Below are the code and all the weights of a small trained network. Each question names an input and a class and asks about switching units off, where a switched-off unit gives its printed mean instead of its output.

import numpy as np


def w(rows, s, z=0):
    codes = np.array(rows[::2]) - 128.0
    scale = np.full(codes.shape[1], s)
    scale[-1] = z or s
    return codes * scale


def f(y):
    return y / 2 * (1 + np.tanh(0.7978845608 * (y + 0.044715 * y**3)))


def log_softmax(a):
    a = a - a.max(-1, keepdims=True)
    return a - np.log(np.exp(a).sum(-1, keepdims=True))


def net(x, mask):
    res = np.array(x, float).reshape(1, 8) / 4 @ E
    y = f(res @ A[0][:, :-1].T + A[0][:, -1])
    res = res + np.where(mask, y, B[0][:, -1]) @ B[0][:, :-1]
    return log_softmax(res[-1] @ U[:, :-1].T + U[:, -1])


A, B = {}, {}
E = w([
[28,204,125,107,15],'x0',
[133,89,85,113,67],'x1',
[245,63,100,26,61],'x2',
[87,144,3,54,208],'x3',
[169,240,77,158,76],'x4',
[179,97,44,229,182],'x5',
[156,146,136,70,153],'x6',
[140,96,84,197,72],'x7',
],0.0067)
A[0] = w([
[108,192,204,177,95,154],'neuron 1',
[193,30,164,195,89,208],'neuron 2',
[77,181,127,178,104,162],'neuron 3',
[55,158,183,123,84,126],'neuron 4',
[32,229,146,89,105,167],'neuron 5',
[62,45,98,202,146,142],'neuron 6',
[127,139,93,194,79,174],'neuron 7',
[117,106,114,193,248,223],'neuron 8',
[148,133,86,175,139,152],'neuron 9',
[106,221,52,150,154,158],'neuron 10',
[186,158,119,157,61,137],'neuron 11',
[70,165,68,210,75,195],'neuron 12',
[143,19,30,85,147,134],'neuron 13',
[101,98,88,183,102,172],'neuron 14',
[154,106,91,62,182,253],'neuron 15',
[70,143,212,89,137,197],'neuron 16',
[101,145,76,186,136,139],'neuron 17',
[165,74,57,149,137,145],'neuron 18',
[82,54,15,52,145,129],'neuron 19',
[111,230,53,144,138,130],'neuron 20',
[159,154,126,85,80,204],'neuron 21',
[122,87,174,144,23,161],'neuron 22',
[161,79,62,66,77,167],'neuron 23',
[197,116,186,77,194,197],'neuron 24',
[104,193,91,166,88,173],'neuron 25',
],0.011,0.0048)
B[0] = w([
[34,72,141,109,136,215],'neuron 1',
[241,88,156,216,83,223],'neuron 2',
[23,126,112,125,110,204],'neuron 3',
[62,168,193,142,145,210],'neuron 4',
[3,170,155,132,170,254],'neuron 5',
[149,38,207,128,206,200],'neuron 6',
[113,115,68,225,74,190],'neuron 7',
[205,96,97,98,186,251],'neuron 8',
[107,131,95,180,216,171],'neuron 9',
[37,129,58,73,191,212],'neuron 10',
[91,188,145,181,130,177],'neuron 11',
[27,133,60,207,139,236],'neuron 12',
[167,89,146,82,117,221],'neuron 13',
[51,42,107,161,115,178],'neuron 14',
[194,140,93,20,110,226],'neuron 15',
[58,176,227,33,124,223],'neuron 16',
[89,110,65,166,195,180],'neuron 17',
[146,132,96,114,75,191],'neuron 18',
[91,32,135,27,51,221],'neuron 19',
[102,173,67,137,127,204],'neuron 20',
[101,208,167,151,82,186],'neuron 21',
[128,85,204,201,73,208],'neuron 22',
[130,154,120,117,64,200],'neuron 23',
[219,147,103,23,117,209],'neuron 24',
[82,154,95,181,162,202],'neuron 25',
],0.0062,0.0099)
U = w([
[142,107,110,185,100,175],'0',
[99,140,4,137,175,116],'1',
[203,131,59,99,154,67],'2',
[133,100,65,37,79,82],'3',
[183,243,121,119,124,47],'4',
[158,95,122,140,241,61],'5',
[101,174,163,103,170,144],'6',
[165,161,146,72,131,254],'7',
],0.013,0.0025)

Each question gives the input, the list of numbers given to net, and the class t.
The units are the neurons (one row each of A and B). Each row of codes is followed by its name. A weight is (code - 128) times the scale printed after its matrix; where a second scale follows, it is the last column's (A, B and U).
mask holds one flag per neuron, in row order. A switched-off neuron (its flag False) gives its mean, the last column of its row in B, instead of its output. The means were averaged over made-up inputs and are rounded, as every weight is.
A unit's drop is (log p(t) with every unit on - log p(t) with that unit switched off) / (log p(t) with every unit on - log p(t) with every unit switched off).
The circuit of an input: a set's keep is (log p(t) with only the set's units on - log p(t) with every unit switched off) / (log p(t) with every unit on - log p(t) with every unit switched off). Starting from the 12 units with the biggest drops (on a tie, the unit counted first), units are removed one at a time, each time the one whose removal leaves the highest keep (on an exact tie, the one counted first), for as long as the keep stays at least 0.8.
units of the circuit, in order: the units of the circuit, biggest drop first
unit that matters most: the unit with the biggest drop
top k neurons: the k neurons with the biggest drops, biggest first
drop of u: that unit's drop, to one decimal
input [2,0,-7,6,-8,6,-6,-3], class 5: unit that matters most -> neuron 6
input [-5,0,-1,8,7,-7,-3,-3], class 3: units of the circuit, in order -> (neuron 15; neuron 19)
input [7,-2,4,-3,2,5,-5,-1], class 0: units of the circuit, in order -> (neuron 22; neuron 15)
input [-7,-6,-2,-1,7,-5,6,-2], class 7: units of the circuit, in order -> (neuron 24; neuron 12)
input [-5,-3,5,-8,-2,5,-1,0], class 2: units of the circuit, in order -> (neuron 24; neuron 5; neuron 1)
input [5,7,5,-1,7,0,-1,-3], class 4: units of the circuit, in order -> (neuron 21; neuron 11)
input [-2,-5,8,-7,1,3,-5,-8], class 2: units of the circuit, in order -> (neuron 24; neuron 2)
input [3,2,7,-5,1,4,8,-5], class 4: top 2 neurons -> (neuron 19; neuron 21)
input [-5,-2,7,5,6,8,-5,7], class 2: top 2 neurons -> (neuron 13; neuron 2)
input [-6,-6,-2,-6,-8,-6,8,2], class 7: top 2 neurons -> (neuron 24; neuron 16)
input [4,-7,-8,-4,7,-1,5,0], class 1: drop of neuron 25 -> 0.2
input [4,-3,2,8,3,-6,3,-5], class 6: drop of neuron 16 -> 0.3
input [-4,-8,2,5,0,-6,6,-7], class 7: drop of neuron 12 -> 0.1
input [4,0,5,8,4,4,-6,-8], class 3: drop of neuron 19 -> 1.2
input [1,-5,-5,-3,-6,4,4,-2], class 5: unit that matters most -> neuron 8
